Below is a small trained network, with its code and all its weights. Each question gives an input and a class and asks what happens when units are switched off, that is, made to give their printed mean instead of their output.

import numpy as np


def w(rows, s, z=0):
    codes = np.array(rows[::2]) - 128.0
    scale = np.full(codes.shape[1], s)
    scale[-1] = z or s
    return codes * scale


def f(y):
    return y / 2 * (1 + np.tanh(0.7978845608 * (y + 0.044715 * y**3)))


def log_softmax(a):
    a = a - a.max(-1, keepdims=True)
    return a - np.log(np.exp(a).sum(-1, keepdims=True))


def net(x, mask):
    res = np.array(x, float).reshape(1, 2) / 4 @ E
    y = f(res @ A[0][:, :-1].T + A[0][:, -1])
    res = res + np.where(mask, y, B[0][:, -1]) @ B[0][:, :-1]
    return log_softmax(res[-1] @ U[:, :-1].T + U[:, -1])


A, B = {}, {}
E = w([
[74,68,151,94,99,32,132,52,32,204,234],'x0',
[94,109,192,38,151,234,184,8,254,79,159],'x1',
],0.0074)
A[0] = w([
[164,165,22,255,107,40,47,232,79,136,86,118],'N0',
[122,94,168,81,151,185,123,111,171,119,164,107],'N1',
[64,77,161,39,97,81,159,68,91,184,217,125],'N2',
[97,113,161,37,140,135,133,70,153,91,156,104],'N3',
[94,107,203,70,144,185,137,95,197,62,157,167],'N4',
[88,123,120,56,167,165,182,107,153,116,180,107],'N5',
[150,191,101,155,139,160,117,202,193,75,82,92],'N6',
[126,119,121,119,143,145,138,117,178,139,132,250],'N7',
[210,204,88,125,147,194,94,177,201,31,29,126],'N8',
[146,127,126,167,171,196,165,136,156,57,29,104],'N9',
[115,115,96,71,114,146,237,73,185,78,128,118],'N10',
[124,144,203,126,144,198,150,72,173,96,109,109],'N11',
[90,37,166,73,99,28,150,68,71,171,202,72],'N12',
],0.0082,0.015)
B[0] = w([
[161,67,95,111,85,88,122,152,93,115,63,245],'N0',
[136,96,44,159,76,109,113,138,97,105,112,167],'N1',
[111,178,123,90,98,159,171,110,147,94,165,219],'N2',
[160,86,60,169,81,124,147,166,99,63,115,176],'N3',
[162,121,119,115,125,81,101,168,93,164,77,231],'N4',
[141,115,86,137,108,125,131,140,92,80,108,169],'N5',
[109,144,100,114,59,161,146,105,112,66,190,166],'N6',
[126,129,254,73,211,110,113,121,188,226,95,253],'N7',
[118,174,143,95,107,164,146,88,129,118,188,211],'N8',
[85,155,70,109,73,163,176,83,150,38,191,170],'N9',
[174,93,111,178,102,109,151,161,81,111,97,185],'N10',
[162,87,61,157,85,108,118,163,91,103,94,180],'N11',
[100,146,115,92,75,174,183,115,129,50,187,197],'N12',
],0.013,0.014)
U = w([
[166,71,88,152,108,88,120,164,77,115,34,109],'0',
[102,182,122,103,107,180,148,88,142,95,250,117],'1',
[134,134,247,97,174,101,101,121,179,237,75,254],'2',
[98,106,129,173,158,157,109,130,160,145,132,91],'3',
[110,129,132,193,147,119,104,108,137,122,125,95],'4',
[116,138,135,191,144,122,115,128,140,125,127,98],'5',
[112,112,119,153,155,139,103,116,145,145,137,92],'6',
],0.016,0.0079)

Each question gives the input, the list of numbers given to net, and the class t.
The units are the neurons (one row each of A and B). Each row of codes is followed by its name. A weight is (code - 128) times the scale printed after its matrix; where a second scale follows, it is the last column's (A, B and U).
mask holds one flag per neuron, in row order. A switched-off neuron (its flag False) gives its mean, the last column of its row in B, instead of its output. The means were averaged over made-up inputs and are rounded, as every weight is.
A unit's drop is (log p(t) with every unit on - log p(t) with that unit switched off) / (log p(t) with every unit on - log p(t) with every unit switched off).
unit that matters most: the unit with the biggest drop
top k neurons: the k neurons with the biggest drops, biggest first
drop when u is switched off: that unit's drop, to one decimal
input [-2,3], class 2: unit that matters most	N0
input [7,-6], class 1: top 3 neurons	[N12 N2 N4]
input [-3,3], class 2: top 2 neurons	[N0 N7]
input [-8,-6], class 1: top 2 neurons	[N8 N6]
input [-5,-4], class 1: top 2 neurons	[N8 N4]
input [4,3], class 1: top 2 neurons	[N0 N2]
input [-4,3], class 1: top 3 neurons	[N9 N0 N8]
input [5,5], class 0: top 3 neurons	[N4 N8 N3]
input [3,0], class 2: drop when N9 is switched off	0.2
input [7,8], class 0: drop when N4 is switched off	0.3
input [-7,4], class 1: drop when N8 is switched off	0.6
